Each row has a name. Each piece below is followed by the name of the row it came from, unless a question asks for something else. Each question is about the rows just above it. Places in a row count from 0.

[126 109 107 112 102 131 158  97 103 115 115 124 142  91 116 163] -> j_943
[121  98  92 107  86 137 179  78  90 108 103 120 151  71 108 186] -> j_489
[123 102  97 109  91 135 172  85  95 111 107 121 148  78 111 178] -> j_953
[123 103  99 109  93 134 169  87  96 111 108 122 147  80 112 175] -> j_55
[117  85  75 102  68 143 202  56  74 101  89 116 161  48 100 210] -> j_44
[126 110 108 112 103 131 157  99 104 116 116 124 141  93 116 161] -> j_519
[123 103 100 109  94 134 169  88  97 112 109 122 146  81 112 174] -> j_433
[121  97  90 106  84 137 181  76  88 108 102 119 152  69 108 188] -> j_162
[119  92  84 104  77 139 190  68  82 105  96 118 155  60 104 197] -> j_668
[128 115 115 114 111 129 148 107 110 119 121 127 137 103 120 151] -> j_36
[130 119 120 116 117 127 140 114 115 121 125  92 133 111 123 142] -> j_500
[129 116 116 115 112 128 146 109 112 119 122 127 136 105 121 149] -> j_77
[102 131 158] begins in row and place | j_943, 4
Right after [136] comes | [105]

[177 102  93 157 137 159 139 186 135  85 102 110] = j_351
[141 105 119 125  94 106  85 124 103 120  94 132] = j_547
[133 138 121 143 191 179 203 151 189 118 146 109] = j_457
[130  88 153 129 161 149  92 142 151 115 141  93] = j_58
[134 103 107 143 140 151 141 157 146 101 104 112] = j_941
[153 105 118 144 147 154 147 165 142 102 123 107] = j_720
[107 170 127 124 150 137 161 108 154 149 146 143] = j_885
[116 107 154 123 166 147 163 124 161 129 146 102] = j_856
[131 116 134 123  88  98  79 128  81 128 123 135] = j_33
[133  91 150 129 142 137 133 144 130 115 139 100] = j_125
Right after [170] comes | [127]
What comes right after [179] in the named rows? | [203]
[121 143 191 179 203 151] begins in row and place | j_457, 2

[117 157 129 114 126 123 116 101 120 136 129 147 101 128 144 137 141 119
 116 119 127 142 140 141 105 111 133  83 134 111 150 132 144 130 155] : j_427
[131 162 149 125 120 110 116  84 112 137 134 136 135 141 122 124 129 118
 141 132 136 136 139 120 131 130 169 110 133 145 122 119 150 147 122] : j_676
[134 134 127 118 138 130 147  83 118 147 133 126 105 141 109 126 122 127
 154 137 132 143 132 134 122 112  90 116 120 104 134 152 110 143 139] : j_908
[117 157 129 114 126 123 116 101 120 136 129 147 101 128 144 137 141 119
 116 119 127 144 138 121 110 144 153 120 125 117  57 130  84 128  96] : j_60
q: [117 157 129 114 126 123 116 101 120 136 129 147 101 128 144 137 141 119
 116 119 127 142 140 141 105 111 133  83 134 111 150 132 144 130 155] | j_427
Where do [134 134 127 118 138 130 147  83 118 147 133 126 105 141 109 126 122 127
 154 137 132 143 132 134 122 112  90 116 120 104 134 152 110 143 139] appear? | j_908
Right after [109] comes | [126]

[118 138 116 138 117 117 138 138 118 118 137 137 117 138 139 118 137 138
 118 138 138 138 119 116 119] -> j_964
[ 89 168  86 171  88  88 170 169  86  88 168 166  88 168 174  90 166 170
  87 167 168 169  91  84  91] -> j_682
[125 125 213  43 210  46  41  44 213 208  47  51 210  46  36 210  51  42
 211  49  46  45 203 217 204] -> j_564
[130 128 124 128 127 126 128 129 126 127 128 128 126 128 131 128 128 128
 127 129 130 130 126 125 127] -> j_973
[140 116 141 116 140 140 116 115 141 140 117 117 140 117 114 140 117 116
 140 117 116 116 139 142 139] -> j_87
[118 138 116 138 117 117 138 138 118 118 137 137 117 138 139 118 137 138
 118 169 167 168 119 125 127] -> j_405
Where do [118 138 116 138 117 117 138 138 118 118 137 137 117 138 139 118 137 138
 118 138 138 138 119 116 119] appear? | j_964
q: [130 128 124 128 127 126 128 129 126 127 128 128 126 128 131 128 128 128
 127 129 130 130 126 125 127] | j_973
Where does [167 168 169] start? Give its row and place. | j_682, 19
Row and place where [ 88 168 174  90 166 170  87 167 168 169] starts: | j_682, 12
Right after [45] comes | [203]

[132 125 134 153 133 124 147 148  98 112 168 120 116 159 105 144 103 150
 151 152  92 143 146  80 122 108 151  94 101  67 104 134 127  97 102 158
 176 153 168  71 155]  j_641
[101 167 132 101 124 112 100 123 134  61  64  82  60 176  52 118 164  42
 163 124  87 105  95 139 106 192 159  80  90 119  45  87 153  61 140 113
  71 125 188 128  93]  j_138
[117 132 100 123 134 124 112 132 101 123 124 108 133 145 115 140 121 108
 133 148  83 104 102 124 100 135 144 126 112  87  45 153 119 124 128 166
 108 154 170 124 132]  j_998
Where does [100 123 134 124 112 132 101] start? Give its row and place. | j_998, 2
Where does [119  45  87 153] start? Give its row and place. | j_138, 29
Right after [188] comes | [128]
[192 159  80  90] begins in row and place | j_138, 25

[151 117 158 130] : j_788
[155 159  77  83] : j_481
[114 117 135 130] : j_446
[129 112 151 170] : j_173
[128 188  55  59] : j_785
[124 128 129 114] : j_820
[141 143 123 122] : j_406
Row and place where [117 135 130] starts: | j_446, 1
Right after [124] comes | [128]
What comes right after [159] in the named rows? | [77]
Where does [129 114] start? Give its row and place. | j_820, 2

[127 101  31 170] -> j_449
[123 137  82 148] -> j_96
[ 99 147 192 134] -> j_182
[170 101  31 113] -> j_235
[100 146 169 131] -> j_443
[100 147 112 134] -> j_594
[111 139 137 122] -> j_231
The entry that follows [111]: | [139]
Right after [139] comes | [137]
The entry that follows [112]: | [134]
What comes right after [192] in the named rows? | [134]
The entry that follows [82]: | [148]

[128 106 146  86 185] : j_815
[ 53 106 146  86 185] : j_196
[128 106 146  86 190] : j_968
[105  86 146  83  87] : j_56
[ 69 124  79  64  94] : j_357
Where do [ 53 106 146  86 185] appear? | j_196
The row with [128 106 146  86 185] is | j_815
Right after [79] comes | [64]

[156 111 124 158 125 128 133 137 108 131 126 106 129] -> j_411
[152 118 118 141 124 154 145 144 121 133 143 120 146] -> j_683
[121 125 102 133 108 108 123 124 119 126 125 127 127] -> j_762
[156 111 124 158 157 128 133 137 108 131 126 136  87] -> j_451
[128 144 114 107 161 142 133 129 159 144 130 156 129] -> j_350
[137 157 109 131 105 119 122 124 160 146 124 166 123] -> j_298
[155 122 150 153 143 127 125 121 125 146 121 128 127] -> j_434
[120 126 127 145  95 143 136 129 109 136 138  99 133] -> j_749
[138 119 123 120 105 178 174 177 121 200 158 116 180] -> j_309
[121 125 102 134 146 108 123 124 119 126 125 127 127] -> j_744
The entry that follows [152]: | [118]
[137 157] begins in row and place | j_298, 0
Right after [99] comes | [133]
Row and place where [136 138  99 133] starts: | j_749, 9
Which row holds [121 125 102 134 146 108 123 124 119 126 125 127 127]? | j_744
The entry that follows [159]: | [144]
Which row holds [138 119 123 120 105 178 174 177 121 200 158 116 180]? | j_309

[171 172 118 140 171 155  99 152 112  86 118 165 144 114 103 163 201 133
 167 119 104 118 121 154 111 139 153  88 152 115 123 118 152 138] = j_955
[171 172 118 140 171 155  99 152 112  86 118 165 144 114 103 163 201 133
 167 119 104 118 121 149 137 139 181  88 152 115 107 118 152 138] = j_712
[ 80  80 135 114  80 128 154 111 112 159 146  88 108 152 156  89  72 107
  76 131 153 141 124 118 124 125  73 160  87 131 141 121  97 109] = j_466
[139 119 180 119 139 101 131 129 112 145 142 174 102  99 170 106 126 137
 141 192 173 138 181 149 106 109 133 113 139 151 131 121 175 178] = j_990
[119 100 180 116 119  98 142 122 112 159 145 154  97 110 177  95 101 129
 122 191 179 143 176 142 104 107 111 126 122 152 138 120 157 170] = j_256
[170 157 157 127 170 123 110 144 112 110 133 189 121  96 138 135 177 142
 168 165 142 126 163 156 119 122 169  90 159 135 116 121 184 170] = j_203
[ 86  78 155 114  86 114 154 113 112 166 147 107 100 139 170  86  72 112
  87 159 168 145 145 126 114 117  79 152  93 142 143 119 114 133] = j_260
[142 172 118 151 171 166  99 152 112  86 118 165 144 114 103 163 201 133
 167 119 104 118 121 149 148 139 181  88 152 115 107 118 152 138] = j_237
[100  85 170 114 100 102 150 117 112 166 147 131  96 124 177  88  82 121
 103 179 178 145 165 134 107 111  92 141 105 149 142 119 136 154] = j_52
[160 166  99 146 160 164 101 152 112  86 110 142 152 128  91 173 194 127
 157  98  91 116  99 140 144 146 174  94 139 108 107 118 126 121] = j_289
[175 168 139 133 175 139 103 149 112  96 125 182 133 102 119 150 194 139
 171 142 123 121 143 154 128 131 179  86 158 125 110 119 173 155] = j_46
[151 171 166  99 152 112  86 118] begins in row and place | j_237, 3
What comes right after [184] in the named rows? | [170]

